Here is a tiny trained network, its code and every weight. The questions are about switching its units off for an input and a class, where a switched-off unit gives its printed mean instead of its output.

import numpy as np


def w(rows, s, z=0):
    codes = np.array(rows[::2]) - 128.0
    scale = np.full(codes.shape[1], s)
    scale[-1] = z or s
    return codes * scale


def f(y):
    return np.maximum(y, 0)


def log_softmax(a):
    a = a - a.max(-1, keepdims=True)
    return a - np.log(np.exp(a).sum(-1, keepdims=True))


def net(x, mask):
    res = np.array(x, float).reshape(1, 7) / 4 @ E
    y = f(res @ A[0][:, :-1].T + A[0][:, -1])
    res = res + np.where(mask, y, B[0][:, -1]) @ B[0][:, :-1]
    return log_softmax(res[-1] @ U[:, :-1].T + U[:, -1])


A, B = {}, {}
E = w([
[77,100,186,31,34,83,158],'x0',
[141,51,48,105,167,138,64],'x1',
[93,208,99,81,116,71,69],'x2',
[36,93,54,141,95,150,98],'x3',
[111,171,157,77,157,227,119],'x4',
[123,125,129,150,138,199,83],'x5',
[124,93,128,125,255,91,174],'x6',
],0.0078)
A[0] = w([
[165,42,113,132,107,121,77,74],'N0',
[111,116,114,106,88,106,145,134],'N1',
[128,137,102,158,135,173,162,51],'N2',
[125,114,116,69,185,111,131,39],'N3',
[143,54,144,178,178,198,170,144],'N4',
[118,160,115,103,95,75,140,4],'N5',
[152,151,171,134,116,97,136,128],'N6',
[137,146,104,144,124,119,155,105],'N7',
[57,172,2,111,84,168,54,146],'N8',
[142,89,95,33,229,88,132,149],'N9',
[174,188,130,149,96,56,167,99],'N10',
[134,124,149,123,109,114,127,28],'N11',
[130,63,151,132,99,108,24,92],'N12',
[96,177,92,101,140,140,96,121],'N13',
[171,193,157,131,95,106,144,103],'N14',
[45,60,111,108,60,76,171,230],'N15',
[109,131,85,122,104,169,84,101],'N16',
[104,208,122,116,137,130,159,27],'N17',
[154,88,169,63,89,171,120,126],'N18',
[137,122,93,123,175,160,161,82],'N19',
[40,82,78,91,44,80,205,113],'N20',
[146,107,143,38,75,212,98,148],'N21',
[237,69,2,188,63,87,114,199],'N22',
[137,150,143,105,103,115,172,101],'N23',
[104,69,126,130,144,151,116,182],'N24',
[106,156,86,137,97,148,115,60],'N25',
[99,129,171,109,148,173,190,130],'N26',
[64,114,146,126,115,99,146,74],'N27',
[164,164,162,134,107,108,154,169],'N28',
[105,145,110,115,104,114,163,40],'N29',
],0.014,0.0024)
B[0] = w([
[107,119,94,116,73,108,30,179],'N0',
[117,98,106,155,144,140,110,170],'N1',
[158,154,134,178,146,159,131,160],'N2',
[80,140,118,144,164,90,184,170],'N3',
[229,148,106,223,174,168,120,226],'N4',
[155,133,107,172,150,184,122,174],'N5',
[183,161,141,140,120,127,122,169],'N6',
[130,131,156,130,122,119,129,141],'N7',
[4,200,81,64,140,173,115,248],'N8',
[86,152,117,168,182,20,227,222],'N9',
[213,193,173,130,113,165,133,192],'N10',
[153,129,121,129,133,129,143,142],'N11',
[116,86,84,71,82,102,102,175],'N12',
[67,124,98,112,114,111,169,176],'N13',
[178,203,133,114,106,89,121,185],'N14',
[153,27,73,140,120,164,56,231],'N15',
[109,162,109,71,110,167,130,182],'N16',
[130,91,103,90,78,108,76,167],'N17',
[196,71,177,117,92,107,140,181],'N18',
[140,146,144,174,143,141,163,173],'N19',
[174,21,94,173,115,172,50,232],'N20',
[182,111,227,66,88,141,166,203],'N21',
[36,233,166,213,163,54,15,231],'N22',
[173,160,124,125,110,123,139,168],'N23',
[184,164,142,135,102,157,91,178],'N24',
[87,128,111,104,178,136,143,164],'N25',
[177,171,125,139,159,146,159,184],'N26',
[155,94,129,138,88,133,88,168],'N27',
[187,164,150,130,133,96,110,179],'N28',
[136,109,117,137,142,155,115,153],'N29',
],0.023,0.013)
U = w([
[39,158,55,48,110,134,93,167],'0',
[173,167,60,208,188,28,157,160],'1',
[66,177,122,136,191,223,123,8],'2',
[88,163,145,41,163,78,254,80],'3',
[94,65,138,106,99,126,82,28],'4',
[214,98,108,99,90,166,139,62],'5',
[160,216,228,101,122,68,153,246],'6',
],0.0083,0.0011)

Each question gives the input, the list of numbers given to net, and the class t.
The units are the neurons (one row each of A and B). Each row of codes is followed by its name. A weight is (code - 128) times the scale printed after its matrix; where a second scale follows, it is the last column's (A, B and U).
mask holds one flag per neuron, in row order. A switched-off neuron (its flag False) gives its mean, the last column of its row in B, instead of its output. The means were averaged over made-up inputs and are rounded, as every weight is.
A unit's drop is (log p(t) with every unit on - log p(t) with that unit switched off) / (log p(t) with every unit on - log p(t) with every unit switched off).
The circuit of an input: a set's keep is (log p(t) with only the set's units on - log p(t) with every unit switched off) / (log p(t) with every unit on - log p(t) with every unit switched off). Starting from the 12 units with the biggest drops (on a tie, the unit counted first), units are removed one at a time, each time the one whose removal leaves the highest keep (on an exact tie, the one counted first), for as long as the keep stays at least 0.8.
units of the circuit, in order: the units of the circuit, biggest drop first
most important unit: the unit with the biggest drop
top k neurons: the k neurons with the biggest drops, biggest first
drop when u is switched off: that unit's drop, to one decimal
input [8,0,4,-2,5,7,3], class 5: top 3 neurons => N22, N8, N18
input [-5,3,6,-3,5,-2,4], class 3: most important unit => N4
input [6,7,-1,-7,4,0,-5], class 6: top 2 neurons => N20, N15
input [-1,8,-5,-2,0,2,-4], class 6: top 4 neurons => N22, N15, N20, N21
input [-8,4,-2,-3,7,-2,-3], class 2: top 4 neurons => N9, N14, N28, N18
input [4,-8,4,4,8,7,3], class 0: top 2 neurons => N9, N17
input [-4,3,4,7,-4,-8,4], class 0: top 2 neurons => N8, N4
input [3,-8,5,0,-1,3,6], class 5: top 2 neurons => N22, N9
input [4,2,0,8,-2,-3,-4], class 4: top 4 neurons => N20, N15, N27, N21
input [4,5,3,-3,-3,-2,-1], class 4: top 2 neurons => N4, N15
input [6,5,3,7,-4,-2,4], class 4: top 2 neurons => N20, N15
input [5,3,0,8,2,-6,-7], class 4: top 3 neurons => N20, N15, N21
input [6,0,-3,7,6,2,-4], class 5: top 4 neurons => N21, N22, N18, N26
input [7,-1,4,8,-5,-5,-2], class 4: units of the circuit, in order => N20
input [4,-7,5,3,3,6,-6], class 0: top 2 neurons => N8, N4
input [4,1,-8,5,-2,-7,-4], class 4: drop when N23 is switched off => 0.0
input [4,2,6,3,4,8,5], class 3: drop when N15 is switched off => 0.2
input [6,2,4,4,7,7,6], class 3: drop when N21 is switched off => 0.1
input [-7,-4,-4,8,-1,-1,-2], class 2: drop when N3 is switched off => 0.0
input [-3,6,4,5,-8,5,6], class 0: units of the circuit, in order => N8
